Below are the code and all the weights of a small trained network. Each question names an input and a target symbol and asks about switching units off, where a switched-off unit gives its printed mean instead of its output.

import numpy as np


def w(rows, s, z=0):
    codes = np.array(rows[::2]) - 128.0
    scale = np.full(codes.shape[1], s)
    scale[-1] = z or s
    return codes * scale


def f(y):
    return y / 2 * (1 + np.tanh(0.7978845608 * (y + 0.044715 * y**3)))


def softmax(a):
    e = np.exp(a - a.max(-1, keepdims=True))
    return e / e.sum(-1, keepdims=True)


def log_softmax(a):
    a = a - a.max(-1, keepdims=True)
    return a - np.log(np.exp(a).sum(-1, keepdims=True))


def net(x, mask):
    ids = ['αβγδεζλμξπφψ'.index(c) for c in x.split()]
    T = len(ids)
    res = E[ids] + P[:T]
    u = 0
    for l in range(2):
        q, k, v = (res @ M[l].T for M in (Q, K, V))
        z = softmax(np.where(np.tri(T) > 0, q @ k.T / 3**0.5, -1e9)) @ v
        res = res + np.where(mask[u], z, O[l][:, -1]) @ O[l][:, :-1]
        u += 1
        y = f(res @ A[l][:, :-1].T + A[l][:, -1])
        res = res + np.where(mask[u : u + 4], y, B[l][:, -1]) @ B[l][:, :-1]
        u += 4
    return log_softmax(res[-1] @ U[:, :-1].T + U[:, -1])


Q, K, V, O, A, B = {}, {}, {}, {}, {}, {}
E = w([
[117,135,57,98,123,121,116,169,76,44,206,128],'α',
[195,171,144,69,177,51,110,83,140,66,132,139],'β',
[170,140,108,59,177,124,160,76,155,142,71,109],'γ',
[254,139,56,90,160,210,152,147,141,61,84,120],'δ',
[103,153,104,150,134,70,129,138,134,89,131,37],'ε',
[107,43,69,91,157,189,135,160,151,148,72,68],'ζ',
[69,160,177,137,115,48,147,173,142,180,84,124],'λ',
[94,136,143,114,101,124,75,59,159,97,9,141],'μ',
[174,211,116,149,50,160,105,68,104,190,108,149],'ξ',
[153,122,192,207,171,166,151,95,67,80,93,113],'π',
[166,167,165,107,83,155,174,209,201,122,152,131],'φ',
[52,164,168,132,165,213,157,167,146,135,138,235],'ψ',
],0.017)
P = w([
[139,129,57,177,173,33,94,181,111,191,99,213],'0',
[160,89,149,40,117,134,174,150,90,117,115,53],'1',
[92,131,117,140,76,163,4,129,151,123,152,77],'2',
[9,230,65,204,175,114,246,180,99,85,35,152],'3',
[103,170,217,27,83,168,244,75,84,84,126,30],'4',
[50,189,175,149,66,212,107,103,194,110,177,58],'5',
],0.011)
Q[0] = w([
[151,17,132,115,97,112,83,114,169,182,249,176],'0.h0',
[117,73,198,92,114,157,44,45,159,113,159,72],'0.h0',
[71,104,117,161,61,109,127,161,145,174,65,148],'0.h0',
],0.011)
K[0] = w([
[177,72,36,132,167,47,104,138,120,160,146,196],'0.h0',
[139,125,58,88,136,7,60,103,98,53,58,139],'0.h0',
[95,84,156,165,62,141,140,172,108,201,77,156],'0.h0',
],0.011)
V[0] = w([
[113,135,215,108,76,145,128,206,215,10,144,190],'0.h0',
[54,15,155,101,253,120,96,132,104,117,118,180],'0.h0',
[172,121,186,198,86,91,130,145,62,103,133,166],'0.h0',
],0.0064)
O[0] = w([
[205,104,106,179,1,82,109,145,164,43,123,153,138],'0.h0',
[122,60,110,106,121,77,138,20,54,156,161,111,6],'0.h0',
[162,178,69,135,59,115,134,162,82,186,73,84,166],'0.h0',
],0.0083,0.0013)
A[0] = w([
[62,117,106,213,102,191,54,99,141,196,120,186,97],'0.n0',
[158,133,188,43,44,135,70,169,147,205,232,146,132],'0.n1',
[109,97,100,176,106,34,193,94,112,147,109,230,1],'0.n2',
[129,162,86,194,137,123,101,208,100,141,143,254,45],'0.n3',
],0.008,0.0041)
B[0] = w([
[166,16,89,174,116,85,231,140,163,78,137,94,253],'0.n0',
[110,157,158,186,238,120,196,100,67,169,100,189,222],'0.n1',
[183,93,1,100,61,190,104,167,125,101,207,114,223],'0.n2',
[92,61,165,96,209,109,97,25,168,105,85,43,237],'0.n3',
],0.0085,0.0022)
Q[1] = w([
[133,77,133,51,118,45,220,223,176,104,161,169],'1.h0',
[124,209,121,68,158,120,220,91,138,93,56,86],'1.h0',
[107,124,142,29,80,144,2,161,212,200,186,127],'1.h0',
],0.0084)
K[1] = w([
[1,163,149,114,100,9,176,93,208,114,216,191],'1.h0',
[96,199,188,148,42,190,151,16,133,120,162,64],'1.h0',
[161,183,38,76,159,116,45,133,220,197,168,119],'1.h0',
],0.0083)
V[1] = w([
[108,74,61,66,106,2,134,177,168,169,68,157],'1.h0',
[182,93,123,88,14,251,163,94,195,156,32,162],'1.h0',
[215,90,96,198,120,97,72,69,125,218,37,225],'1.h0',
],0.0045)
O[1] = w([
[85,166,202,85,77,184,122,180,152,64,156,136,4],'1.h0',
[66,147,69,97,217,115,97,104,48,50,168,102,118],'1.h0',
[82,255,123,166,140,139,208,78,135,36,111,100,26],'1.h0',
],0.0088,0.0026)
A[1] = w([
[57,227,183,150,213,66,132,104,128,203,99,173,1],'1.n0',
[172,83,155,58,168,85,185,98,29,142,137,165,13],'1.n1',
[136,218,94,145,128,39,35,159,168,141,156,253,5],'1.n2',
[43,124,77,99,53,87,30,105,156,152,134,65,99],'1.n3',
],0.0076,0.0044)
B[1] = w([
[141,21,140,111,4,155,123,120,81,115,130,135,231],'1.n0',
[82,128,66,158,60,99,207,121,186,108,137,179,252],'1.n1',
[123,200,94,154,109,209,149,75,176,253,192,12,162],'1.n2',
[174,140,207,121,178,130,210,166,50,105,140,129,190],'1.n3',
],0.011,0.0034)
U = w([
[70,144,164,138,85,82,79,168,141,193,79,149,199],'α',
[87,78,111,87,87,194,159,126,135,123,111,1,2],'β',
[198,162,129,108,93,218,165,102,164,118,170,94,83],'γ',
[119,193,170,146,159,126,196,212,133,135,159,161,132],'δ',
[139,156,200,82,207,153,100,76,96,146,78,188,190],'ε',
[166,72,29,132,79,147,88,173,129,86,199,128,128],'ζ',
[54,106,124,130,176,120,165,122,198,167,147,166,135],'λ',
[14,190,94,134,105,152,104,140,104,87,197,218,237],'μ',
[151,106,130,99,83,206,115,92,86,155,136,200,138],'ξ',
[118,159,85,156,137,73,203,110,75,168,104,121,103],'π',
[188,115,155,131,97,29,111,99,190,58,108,145,113],'φ',
[214,18,133,139,153,44,47,111,78,161,154,72,130],'ψ',
],0.0088,0.008)

Each question gives the input, a string of symbols that net reads in full, and the target symbol t.
The units are the heads (3 rows each of Q, K, V and O) and the neurons (one row each of A and B). Each row of codes is followed by its name. A weight is (code - 128) times the scale printed after its matrix; where a second scale follows, it is the last column's (O, A, B and U).
mask holds one flag per unit, layer by layer, with each layer's heads first. A switched-off unit (its flag False) gives its mean, the last column of its rows in O or B, instead of its output. The means were averaged over made-up inputs and are rounded, as every weight is.
A unit's drop is (log p(t) with every unit on - log p(t) with that unit switched off) / (log p(t) with every unit on - log p(t) with every unit switched off).
The circuit of an input: a set's keep is (log p(t) with only the set's units on - log p(t) with every unit switched off) / (log p(t) with every unit on - log p(t) with every unit switched off). Starting from all 10 units, units are removed one at a time, each time the one whose removal leaves the highest keep (on an exact tie, the one counted first), for as long as the keep stays at least 0.8.
units of the circuit, in order: the units of the circuit, biggest drop first
unit that matters most: the unit with the biggest drop
k most important neurons: the k neurons with the biggest drops, biggest first
top k neurons in layer l: the k neurons of layer l with the biggest drops, biggest first
input ξ γ ξ γ ξ μ, target φ: unit that matters most -> 0.h0
input π ε ξ α, target β: units of the circuit, in order -> [0.n3; 0.h0; 1.n0]
input β ψ β ζ, target ζ: units of the circuit, in order -> [0.h0; 0.n2]
input ψ ψ δ γ, target ζ: units of the circuit, in order -> [0.n2; 0.h0]
input ε γ μ ξ π φ, target ξ: units of the circuit, in order -> [1.n0; 0.n1; 0.n0]
input π ζ π λ α, target ζ: 2 most important neurons -> [0.n2; 1.n1]
input μ ξ φ λ, target φ: units of the circuit, in order -> [0.n3; 0.h0]
input π γ ψ, target λ: 2 most important neurons -> [0.n0; 0.n1]
input π π β μ, target π: units of the circuit, in order -> [0.h0; 1.h0]
input β β ζ μ ψ ε, target δ: units of the circuit, in order -> [1.n3; 1.n0]
input β ψ π φ μ δ, target ζ: units of the circuit, in order -> [1.h0; 0.n1]
input π λ β π ε μ, target φ: units of the circuit, in order -> [0.h0; 0.n0]
input ξ μ φ, target ξ: units of the circuit, in order -> [1.n0; 0.n1; 0.h0]
input γ γ μ ε, target μ: units of the circuit, in order -> [0.n0; 1.h0]
input γ π ξ, target π: top neuron in layer 1 -> [1.n1]
input γ π μ ψ π π, target ψ: 2 most important neurons -> [1.n1; 0.n0]
input π φ π λ μ, target ε: top 2 neurons in layer 1 -> [1.n3; 1.n1]
input β φ β β, target φ: 2 most important neurons -> [0.n3; 0.n1]
input γ ξ β ε, target β: 2 most important neurons -> [1.n0; 0.n3]
input π ε α, target μ: unit that matters most -> 0.n1
input φ ψ β β ξ, target ξ: 3 most important neurons -> [1.n0; 0.n1; 0.n0]
